k_714: [ 86 110  75 133 142  95 148 144 135 127 135 113 151 175 140 105]
k_778: [ 96 102 132 126 126 127 127 148 130 134 147 125 121 127 127 150]
k_697: [ 87 106  77 138 125  96 141 141 136 121 126 130 147 155 146  99]
k_10: [ 72 149 100 176 105  67 159  45  32 215 168  61 137 128 150 184]
k_590: [ 97 103 150 133 111 137 110 141 117 143 165 134 110  94 129 167]
k_503: [135 150 195 116 180 136 138 121 114 112 136  69 125 142  89 145]
k_833: [157 102 165 109 148 130 127 134 121 127 127 150 147 125 127 126]
chg k_714: [ 86 110  75 133 142  95 148 144 135 127 135 114 151 175 140 105]	11, [113]
[126 127 127 148 130 134 147 125 121 127 127 150]	k_778

k_594: [184 107 112 174  96 139 140]
k_590: [176 142 135 137 114 185  79]
k_639: [124 121 144 101  68 145 184]
k_778: [111  92 142 150 190 162 158]
k_10: [122 133 142 113 103  83 127]
k_714: [111  92 142 150 190 162 137]
k_850: [ 92 154  95 107 195 140  49]
k_480: [109 158 149  56 117 130  66]
k_503: [101 117 180 114 108 118  87]
k_833: [112 117 127 139 105 148 172]
[111  92 142 150 190 162 158]	k_778
[112 117 127 139 105 148]	k_833

k_639: [113 139 113 153  51 133 138 108 141]
k_594: [138  94 169 119 131  71 182 139  92]
k_778: [120 192  32 198 149 128 103 105 125]
k_503: [132  67 166  33  78 127 144 118 140]
k_480: [118 115 170  84  83 101 172 131  75]
chg k_480: [117 115 170  84  83 101 172 131  75]	0, [118]
chg k_778: [120 191  32 198 149 128 103 105 125]	1, [192]
chg k_639: [114 139 113 153  51 133 138 108 141]	0, [113]
chg k_480: [118 115 170  84  83 101 172 131  74]	8, [75]

k_594: [148 156 200 157 196 154 155 193]
k_615: [147 154 187 162 181 152 159 152]
k_778: [151 143 161 163 155 158 142 152]
chg k_778: [151 142 161 163 155 158 142 152]	1, [143]
chg k_594: [147 156 200 157 196 154 155 193]	0, [148]

k_833: [ 96 157 124 192 201  70  82 117 173  81 131  90 132  99 156  56 173  38
  81 194 156 193  62 226 100  87]
k_10: [103 147 120 193 164  87 117 115 135 114 129  93 138 107 155  80 160  85
  93 178 138 164  81 167  97  98]
k_590: [151 127 111 114  63 168 171 129 106 172 144 175 123 123 112 165 130 206
 182  99  91 106 181  36 138 146]
k_697: [155 124 115  87 164 193 117 134 112 161 142 178 120 128 109 165 122 194
 184  94  95 103 180  58 146 150]
[193 164  87 117]	k_10
chg k_590: [151 127 111 114  63 168 171 129 106 172 144 175 123 123 112 165 130 206
 182  99  91 106 181  36 138 147]	25, [146]
chg k_590: [151 127 111 114  63 168 171 129 106 172 144 175 123 123 112 165 130 206
 182 100  91 106 181  36 138 146]	19, [99]
[ 93 178]	k_10
[115 135 114 129  93 138]	k_10

